Below is a small trained network, with its code and all its weights. Each question gives an input and a class and asks what happens when units are switched off, that is, made to give their printed mean instead of their output.

import numpy as np


def w(rows, s, z=0):
    codes = np.array(rows[::2]) - 128.0
    scale = np.full(codes.shape[1], s)
    scale[-1] = z or s
    return codes * scale


def f(y):
    return np.maximum(y, 0)


def log_softmax(a):
    a = a - a.max(-1, keepdims=True)
    return a - np.log(np.exp(a).sum(-1, keepdims=True))


def net(x, mask):
    res = np.array(x, float).reshape(1, 5) / 4 @ E
    y = f(res @ A[0][:, :-1].T + A[0][:, -1])
    res = res + np.where(mask, y, B[0][:, -1]) @ B[0][:, :-1]
    return log_softmax(res[-1] @ U[:, :-1].T + U[:, -1])


A, B = {}, {}
E = w([
[127,124,128,128,130,133,128,126,134,127,129,128],'x0',
[147,121,2,36,129,141,129,121,132,114,67,180],'x1',
[13,142,168,43,134,126,130,124,132,142,219,233],'x2',
[128,127,129,129,127,125,127,130,129,127,128,128],'x3',
[128,127,128,127,128,127,128,129,128,128,128,129],'x4',
],0.0046)
A[0] = w([
[119,124,216,176,134,152,129,121,132,130,151,104,231],'n0',
[127,134,108,116,136,140,125,130,127,126,121,129,179],'n1',
[125,125,129,126,126,128,131,128,133,127,131,132,100],'n2',
[133,131,77,102,134,135,124,127,131,128,114,138,193],'n3',
[197,129,79,183,131,125,128,125,126,128,83,67,35],'n4',
[118,136,206,169,129,127,129,124,129,133,146,102,194],'n5',
[128,126,127,127,130,131,128,128,129,126,127,128,162],'n6',
[155,126,111,148,130,124,118,131,134,129,109,107,71],'n7',
[128,127,123,126,127,130,129,128,129,127,127,129,161],'n8',
[139,126,4,63,130,146,132,118,132,128,96,155,203],'n9',
[69,134,163,66,132,120,125,124,129,132,171,196,1],'n10',
[151,133,115,145,125,125,131,123,131,123,113,111,70],'n11',
],0.017,0.00084)
B[0] = w([
[173,140,141,153,116,42,111,146,116,127,111,132,194],'n0',
[137,126,138,137,126,113,124,134,124,128,128,126,151],'n1',
[126,129,126,127,128,132,130,127,128,128,128,128,132],'n2',
[150,128,154,153,122,87,120,142,120,130,128,123,181],'n3',
[58,121,98,70,141,227,148,105,142,130,153,150,215],'n4',
[173,133,140,147,121,54,114,142,121,125,114,133,187],'n5',
[128,129,130,128,128,127,127,129,127,127,128,128,132],'n6',
[101,121,116,107,132,165,134,125,132,129,137,136,160],'n7',
[130,126,131,130,127,126,128,131,126,128,129,128,134],'n8',
[180,144,186,189,116,20,108,148,115,130,127,115,254],'n9',
[89,113,77,94,141,247,150,104,140,125,121,110,233],'n10',
[105,126,119,110,132,157,134,123,132,128,135,133,154],'n11',
],0.011,0.01)
U = w([
[197,142,163,183,116,3,108,156,113,128,121,123,251],'0',
[59,114,92,73,140,253,148,100,143,128,135,133,5],'1',
],0.015,0.0013)

Each question gives the input, the list of numbers given to net, and the class t.
The units are the neurons (one row each of A and B). Each row of codes is followed by its name. A weight is (code - 128) times the scale printed after its matrix; where a second scale follows, it is the last column's (A, B and U).
mask holds one flag per neuron, in row order. A switched-off neuron (its flag False) gives its mean, the last column of its row in B, instead of its output. The means were averaged over made-up inputs and are rounded, as every weight is.
A unit's drop is (log p(t) with every unit on - log p(t) with that unit switched off) / (log p(t) with every unit on - log p(t) with every unit switched off).
unit that matters most: the unit with the biggest drop
k most important neurons: the k neurons with the biggest drops, biggest first
drop of u: that unit's drop, to one decimal
input [8,-3,-7,2,0], class 1: unit that matters most	n4
input [-8,-1,2,4,3], class 1: 4 most important neurons	[n9; n3; n0; n5]
input [-8,5,-6,0,0], class 1: 2 most important neurons	[n4; n0]
input [2,8,8,-3,5], class 0: 3 most important neurons	[n9; n4; n3]
input [7,-5,8,-5,-4], class 1: 2 most important neurons	[n10; n9]
input [5,-1,2,5,-7], class 1: 2 most important neurons	[n9; n3]
input [3,6,3,-3,-2], class 0: drop of n9	0.4
input [-6,-3,-7,5,-5], class 1: drop of n1	0.0
input [-2,-3,8,7,1], class 1: drop of n10	1.6
input [-3,-1,4,6,6], class 1: drop of n9	0.3
